[  3  24 -25   3  11 -19   4   3 -25 -39   0 -20   0  52  -5  10  17  -7
  -4   8  -2  26 -12   2   1  17 -17   7  -1  24  12  18 -18  33   5 -25
 -22  23 -23] | 4
[ -3 -18  43  47   5 -24  25 -26 -35   1  13  -3   3 -77   2 -14  31  11
  -8 -50   4  -1 -17   5  16  15  59   1  -8  23 -29 -24 -14   5   5  10
  -7  10 -10] | 5
[-24  30 -15  -5  12  12  22 -12 -19  21  23  17 -68  21   1  22  17   2
  -2  63 -15  26  12  18 -20 -43  27 -18   3 -83   2 -22   1 -12  18  -3
  25 -38  -4] | 0
[ 28  65   4  23 -30 -35  13   9  37   2  -2 -21  15  -8  46 -13  19 -44
   4 -56  25 -17 -40  10  20  21 -24  -6  32  48   6  10 -13   5  22 -24
  -6 -12   2] | 4
[ 17 -20   9  33 -26  14  -7  16  43  -5 -62 -12   4  18 -16  25 -15  -4
   8 -31 -27  38 -28 -11  -3   6 -30 -20  40   2  -1  12 -24  -9  22 -18
  19 -13  -4] | 1
[-10  34  12 -29 -29  18 -29  11  49  -2 -13  18  -7 -40  32 -31 -20  -7
  -2 -15  23 -21  -3  -1  -6  23 -20  -2 -10  25  15  37  -1  -3  36 -18
  40  26 -23] | 2
[  1  12 -15  -1 -26 -25   6 -17  51  -7   9   7  53  22  36  -4  63 -24
 -19 -56   2 -14 -29  39   2 -12  -3 -40  -2  26 -47  18 -35 -16  -3  -1
  12  46 -19] | 5
[ 15  10  -9 -20  27  -5 -24  20  -4  41  28  24   8 -41  11 -18 -24 -38
   4  10  20 -18 -25   6  15   2  -6  16   2 -11  29  -3  -8  -1  25  22
  -3 -14 -11] | 0
[  8   8  11 -21 -36 -14  -5 -14  18  25  23 -11  32 -38  49  -2  -9 -25
 -16 -45  32 -30 -35  26   8   9  17  18  -8  41   2  39 -16  19  33  14
  11 -12  15] | 6
[  8  22 -10 -11  -2  27   5  11   7  18 -29  24 -28 -44  42   1 -20 -14
  22  20 -13 -10  -9   7  10 -18 -18  27  31  -6   8  34 -22 -28  23   3
  29 -12   1] | 2
[-27  17   7  31  20  34  -1   7  29  -6  32  25  -2   8  28 -32 -12  15
  -8 -26 -25 -10 -15 -15  -1 -17  22  38  16  39   6 -21  34 -12 -14  14
 -12 -13  24] | 7
[-11 -16  -3   9  33  16 -19  34 -10  -2  68  26  -5 -14   4  29 -19 -21
 -30  42 -10  -2   2  14  15   2  23  50  24   5 -48  30  54 -43  -3  10
   6   0  24] | 6
[-22 -26 -20 -10   5  34 -31 -10  57  16   5  -5  -7  58  -4  17   7  -8
  -9  10 -23  25 -22  25  -4 -18 -36 -25  -6 -40 -10  17 -24 -37  40  22
  23 -55  49] | 9
[ 11  -9 -22 -16 -36 -33 -20  -6  -8 -21 -42 -58  19  49  -8  10 -13 -10
 -12 -20  13  32 -13 -14  11  11 -49 -36  14  18  20  13 -36  28  18 -23
   9   8 -32] | 1
[ 14   6   2 -29 -37  26   3  21  34 -22 -17 -23 -26 -23   6  56 -36 -17
 -16 -30   1  26 -26  14 -34   1 -12   1  21  20 -19  20  24 -16  18 -23
  43 -10  -2] | 6
[-12  12  13  11 -16   9  -1  -1  48  21 -14 -12 -30 -21  14   0 -63  -4
   6 -31 -13   5  18  -6 -22 -36 -10  -2  24 -31 -23 -20 -27   6 -10 -11
  60 -31 -17] | 1
[ 16   2  28  22 -18  14  43  74  10  21 -27  36  17 -21 -27 -14  44  18
  31 -51 -14  -2  -1 -26 -14  47  -3  36  27  49 -33 -24   4  16 -47  -4
 -28  33 -27] | 1
[ 36  23  41  30   1  48  45  -4   9  58 -11 -26  15  68   2  13  61  -7
   3 -14   9   0 -37  -4  11   5   1 -28  58 -15   9   4  15  17   8 -15
   3   0 -44] | 8
[ 26  36  -7  21  -7 -76  -3  31 -11  -7  16  41  42 -57  38 -34  18  15
  -3 -33  40 -35  -7 -26  46   4  20  14 -16  85  22  10  -1  24  14  21
 -28  -2  -1] | 5
[-19 -15   2  -6  15   0  -4  51  -9  33  38  17   4 -71  15 -15  14  -3
 -28   1   9  -9   7  -9  30   4  47  40  21   7 -31   2  20 -45  14  28
  -2 -43   1] | 2
[-13  -2 -20 -39  50  44  12  17   8  52 -10  13 -28 -25  10 -13 -59   4
  48 -21 -14 -14   4 -33  -2   2 -10  41  10 -39  28   4 -18 -23  33  -4
   7 -42  -3] | 2
[ 18 -16  19  23 -24 -31  -4  49  44 -20 -27  10  27 -42  28  -7  26  26
 -21 -13  -5  36 -24 -19  14  31  38  30  42  54  -6  -1  13 -30 -40  -2
 -35  53 -36] | 7
[-28  47   3   2  -3   2  11  -6  -5 -69  -8 -35 -13  59  -4  12  16  47
   5  12  14   7  15  32 -15  21  -3  -2   1  22  26  24  48  20  -4 -24
 -28 -26  -6] | 3
[ 14 -13  -4  24 -26 -10  12   5 -19   5 -50  12  11  -7 -16 -27  -4 -33
  -9 -58  17 -11   2   6 -23 -25   5  18 -14  59 -27 -10   9  67  18  32
 -16 -10 -20] | 0
[  33   -9   12    5  -40  -16    8  -32  -10   43   13  -41   -9 -114
  -15   27  -43  -28   -8  -35   10    2  -21  -20   13  -19   15    1
  -29  -46   -1   -6   -7   22   19   -8   23   16  -21] | 3
[-12  32  11  42 -34 -22  11  17   9  -4   3   5  -2  16  -6   3  69   5
 -32  12  -2  -2  -8   9 -20  -7   6 -22  -8  -9 -19  -6  24  24  -4  -3
   3  -4 -16] | 1
[  6  42  31  15 -14  44 -23  73  94   6 -10  53 -12   4  12  15 -12  20
   5  -7 -19  30  13   1 -14   9  -8 -11  46  12  -9  18  -1   2 -10 -19
  46  -8 -20] | 8
[ 20  63   6 -12 -45 -18 -32  12  26   1  38   9  11  43  43  -6  -9 -23
 -30  -9  32 -29  -4  13   9 -22 -21 -16   3  13  24  31 -11  38  10   0
  56  -7 -10] | 6
[ 16  -6 -18  -8 -50   6  19  55  34  19 -31  11  46  -7  -2   7  46  -9
  -7 -53   2  28 -26  -3  -2 -15  16  26  -7  22 -24  -4 -15   7  -8  11
 -14  15  -8] | 9
[ 16   1  -3  -8  -1  32  23   6  43   7  13  10  51  54 -10  10  23  23
  18 -54   1  -5 -27 -10 -18   4 -25   1  -5  50   1  12  22  19 -23  19
 -26  -9  21] | 9
[-12 -14  24   3 -16  20  14  23  22  37  -4   4  -8 -62  -3 -16  43   3
   5 -20   3   1   9   0 -27   0  65  18   5 -46 -47 -32   2 -28 -12   2
  -3   6   3] | 0
[-35  -6  41  20  -9  37  -4  -2  34  34   7  -9 -15 -59 -17 -40  22  11
   6  -2  -4 -12   3  11  -5   7  40 -15 -25 -47 -11 -14  28 -21  27 -15
  10   4 -14] | 3
[ -9  28 -10 -51  -1  37  17  78 -41 -33  19   6 -32 -59 -10  24   0  -1
   7  12   6  -4  26  31 -35  14  -1  43   5  69  -3  11  23  20   0   5
   3 -19  -5] | 3
[-22   4  23 -31  57  41  21 -21  -2  51  54  30 -19  12  25  -4 -25  -3
  -1  40  28 -16 -29  -5  25   8  -6  37  20 -11  21  39  -7 -46  41  21
  -1 -38 -14] | 7
[  0   8 -17 -38   2  -3  11   9  14  12  21 -19  18  66  37  -4  34   6
   8 -27  20 -16  -7  11  -1  14 -13   1  25  34   2  12   4 -15  -8   4
   5 -15  21] | 9
[-14  34  -3  -7  -9  37 -24   8  73  12 -13  17 -32 -17  23   6 -26 -13
 -10 -20 -11  -1 -16   7 -23 -20 -32 -13  15 -27   7  42 -22  -6  49   2
  56 -56  -4] | 2
[ 20  16 -20 -36  34   5  14  -9 -24   8   7 -51 -12  14   9  -7 -40 -18
   9   1  24  -6 -16  -4   0  -2 -45   0   2  54  29   1  -9  31  33   3
  -9 -37 -24] | 4
[  5  32  33  25  25 -32  20  21  13  11   1  20  10 -37   8 -27  49  18
   3 -20  33 -27 -23  -1   9  44  12  11  15  12   6   9  13   1  -3   0
 -29  15 -57] | 5
[ -1  16  16   8  -3   3   3  -3  -5 -11   5   3 -10  -4   1 -16   0  30
  12  26  13 -23  39  -3  -4   2  -1 -18  -6  42  15  -3  11  20  18  12
  -4   2  11] | 5
[ -4 -19  31 -15  12 -43  17  24  -2   2  27  24  35 -37  31  -4  -2  16
   4  -9  37 -18  29 -24  38  39  58   5  22  61 -10 -12  46 -30 -21 -36
  -9  31 -19] | 8
[ -7 -37   5  32   0 -22  10 -29   3 -13 -29   8 -20 -19  16  -1 -15  26
   8 -27 -20   3  16   2   7 -21  39 -10  -5  11 -14 -18 -18 -22  20   5
  19 -12  26] | 5
[-30  28 -12 -13 -16  20 -12 -35  20  29  42 -15 -14  15  34 -22  34 -15
 -20   9   7  -9  18  15   6 -42   3 -39  -7 -29 -48  21 -50 -14  41  -3
  58  15   1] | 5
[-24  21  23  85  29 -33  17 -74 -28 -43  -9  -2 -52  -6  -3   2  39  16
 -11  -3 -21  22  -8  16 -20 -26   0 -66 -33   1 -49  -7   0  38  22  -3
   5 -22 -18] | 5
[  8 -65  27  18  23 -21 -19 -23  56  15   9   8  16 -59  22  -8 -34   7
   2 -15 -33 -46   6   0   7  16  26  13   1 -10   2 -41   8 -41 -29  22
  -3   2  39] | 2
[  5  31  15  26   1  20  -4 -29 -18 -21 -10   5 -20  38  10   6   1   4
  -3  22   0  34 -39  21  -2 -33  -9 -36 -14 -15  31  18   9  20  17 -13
  43   9 -32] | 9
[  3  26 -15 -29   1  16   4  32  23   6   7  17 -25 -31   9  33  -1 -15
   6  -3   7  18  -5  -6 -23 -17   2   5  35 -20  -8  16 -14 -19  17  -6
  21 -43  10] | 0
[-14 -24  36  52   5 -13  -7  13  18   5  17   5 -24 -87   5 -23 -14  13
   0  32 -13  -4  26   5  -2  29  66   8  -1  24 -11 -22  55 -26  19  -8
 -12  13  26] | 4
[  6  -1 -14 -19  -8  12   5   7  55   9 -53  -4  14  70   1  21   4  10
   6   5  -8   6 -37  13 -12 -18 -41  -5  18 -53  39  18 -38 -15   2  -6
  17 -19 -31] | 1
[-15  26  -7 -12 -31  27  26  34  70 -34 -33  35  41  61   3 -18  43  19
  15 -50  -8  -7 -14  29   2   4  -5  -3 -22  80  12   0   3   1  16 -13
 -23  -8   2] | 3
[  5 -18  27  43   0  17 -10 -44  -3  42 -27 -45 -40 -15 -15  -2 -31 -12
   3   6 -29  22 -27  18  -1 -27 -29 -34 -18 -87 -21 -40 -34  -4  11  14
  33 -36 -13] | 1
[-21  40  -2 -20 -23   1   4  41  15  -5  46  23  15  62  30 -10  62 -26
 -31 -47  13 -28   7  36   0  -2  -7 -14  29  34 -54  -8  27 -13 -44 -10
  41   6 -11] | 8
[ -6  27 -17 -17 -16   1 -33  40  -9  -1  -9 -42  32  21   8 -36  28 -12
   2 -25   9   1  -4   8 -15  16 -37  -6  -3  11 -10   5 -28  37 -17  -5
  -4  24 -32] | 1
[-11  11  -4  -8 -13  26  29  20  -7  35   3 -29 -50 -37 -42  19  13 -17
  -8 -53  -7  29  -6  -6 -28   8  -3   2 -21 -29 -48 -10   0  25  29 -16
  15 -20 -42] | 3
[-14  -2 -26  -3  11  33 -19 -61 -22   5  33  32 -20  16   6  -9 -46 -37
   4  10 -23 -27 -12  36  17 -65 -54  -4 -26  -1 -18  51 -20   9  20  20
  61   3   9] | 3
[-14 -33  -6   6  38 -29   1 -61 -27  17  49 -31  -9 -18  11   4   0  -4
 -11   3   4 -49  11  -1  -7 -18  26 -20 -17 -33   8 -13  10  -1  25  14
   5 -11  30] | 5
[ -4  21 -13 -16 -39  12  16  39  16  75  20  10  12 -11  16 -10  30 -62
  -9 -33   7 -28  -1  17 -17 -22   3   8  21 -10 -35  28 -16  31  33  12
  18 -12 -17] | 6
[  1  24  10   3 -10   8  11 -15  -6  36  14  -5 -11 -48  42 -12 -14   2
  16 -23   4   7 -19   9 -21  16  13  17 -17   0 -16  21   6   5   2  11
 -16  23 -12] | 7
[  7 -10  19  15  23  16   4  39  25  13 -17   8  40 -12  -8  -7  20  -4
  20  -3  13  -7 -14 -22 -10   9  18  14  22  -3  26  10  28   2   4 -12
 -26  15 -16] | 9
[  9  42  -3  -2 -32  12  -4  48  80  41 -11  37   3 -32  23 -19  21 -31
  12 -22 -19 -16 -17  10  -6  37 -33  -8  25   7  -2  10   6 -16  14 -12
   7  36 -24] | 2
[  5  43  18  17  -3  19 -17  58  17  11  20 -21   2 -36  -3 -25  -4   2
 -20  49  32  21  -9 -22  40  13  21  31  31   8  25   6  28 -18  28 -13
 -14  -4 -30] | 4
[-16  43 -12  16  34   0 -37  38  32 -27  -4 -18  28  55   8 -47  -1  -3
   3 -27  23 -31  -4  -3  16  34 -37   7  60  38  48  21  29   7  20 -12
 -27  -3 -22] | 5
[  0  24 -17  16  15 -12   6 -21 -14   6  -3  23 -14 -27  36  28  26 -13
 -12   9  -4  -9 -19   5   0 -52  -8  30 -17 -13 -42  31 -38  35  -2  15
  12 -29  11] | 8
[ -5  -5   6  13  28  -2  -2   0 -49 -11  42 -15  -2   8 -14 -19   1  26
   0   3  20 -19  -5  10  -1  32   0   2 -16  59  17  17  68   8  14  32
 -38 -51  32] | 4
[ 10  62 -19 -19 -25  24 -21   6  35  16  21  -7  23   9  39 -51  12  -5
  13 -63  -1 -27 -38  28  11 -24 -38 -14 -24  25  13   9 -16  19  -8   8
  28  -2 -14] | 3
[-10 -10 -19 -20 -32  24  15  16  14  45  -4 -14  32 -38   8 -12  -2 -17
  24 -58  -8   2 -16 -28  12 -13  -5  15  26  20 -21   3 -46  -6  14  -8
   9  -6  16] | 1
[-16  50  16  36 -26  -2 -19  11  12 -26   7  25  33  17  18 -57  55  -4
 -15  -1   5 -21 -18  43  33 -18   1  -8  -5  33   8  19   7  20  -8   3
   3  19 -31] | 3
[ -4  -6   3 -40 -17  15  17  -8   6  18 -25  -8  -4  29  20  -1   0   1
   9 -14  27  -9  -1  -4   9  -1  -7 -24  14  12  -1   8  24 -27  13 -30
  34  10 -23] | 8
[-24  73 -32 -39 -33  16  15  10  -4  -8  32  34  15  65  47 -12  32 -31
   0 -25   4   9 -46  55 -10   0 -33 -27  -4  40  13  39  11 -11   9  -8
   5  32 -34] | 7
[ -6  15 -23 -17  20 -15  16  26  38  11 -13  27  13  47  32   5  35   8
  11  13  23 -24   9   4 -23 -18  31  -1  15   0  31  18   9  -8  45   6
 -26 -71  26] | 0
[  4  33   5 -17   2  43 -31   2   6  10  23 -40  12  -6  22   7 -39 -12
  18  34   4   1 -14  15   8   4 -37   7  24 -37  15  22 -27 -20  -1 -12
  22   8  11] | 1
[ -7   4  -7 -13  -7  -6   8  26 -32 -25   1 -13 -19 -34 -10  -5   0   0
 -34  11  25   9  -2 -34  40 -36  27  14  20  15  19 -38  12 -29  20 -16
  27   3 -31] | 5
[ 13 -48  12   3  14   2  -9   5  52  30 -20  33  53  -3   7 -38 -39  -2
   7 -27  12 -11 -61 -18  59   0  -6  20  43  45  68   5  24 -37  10   8
   5  14 -31] | 9
[ -4  36 -12 -14 -20  21  -7  23 -13   9  65 -52  16  -6 -16  -5  -2 -10
  11 -40   3  15   5 -28  -2   4  13 -30  -1 -20  11 -22  18  -1   2 -33
   0  -1  17] | 4
[-33  13  22  45   2 -12 -16  -7  50 -10  58  -2  28 -58  -1 -22  57 -17
 -20 -16 -10 -29  -4  -8 -12 -38  33 -16 -14 -49 -44 -25  -6 -11 -33  -8
  -4 -11  30] | 4
[  2  13  18  21  38   8   9 -23  31  -4 -15 -26  -8  35  -4  -1  37  38
  -8   2   3  20 -33 -11   7   8  -4 -32   7 -12  22  -2 -24   3  33  -5
 -10 -24 -39] | 5
[ 11   8  16   1  19  37 -13  30 -18  19  36 -19 -22 -37 -17 -14   7 -24
 -10  37   4   4 -21  -9  18  21 -13  14  31   3   5   1  11 -22  14  -6
  12  19 -18] | 4
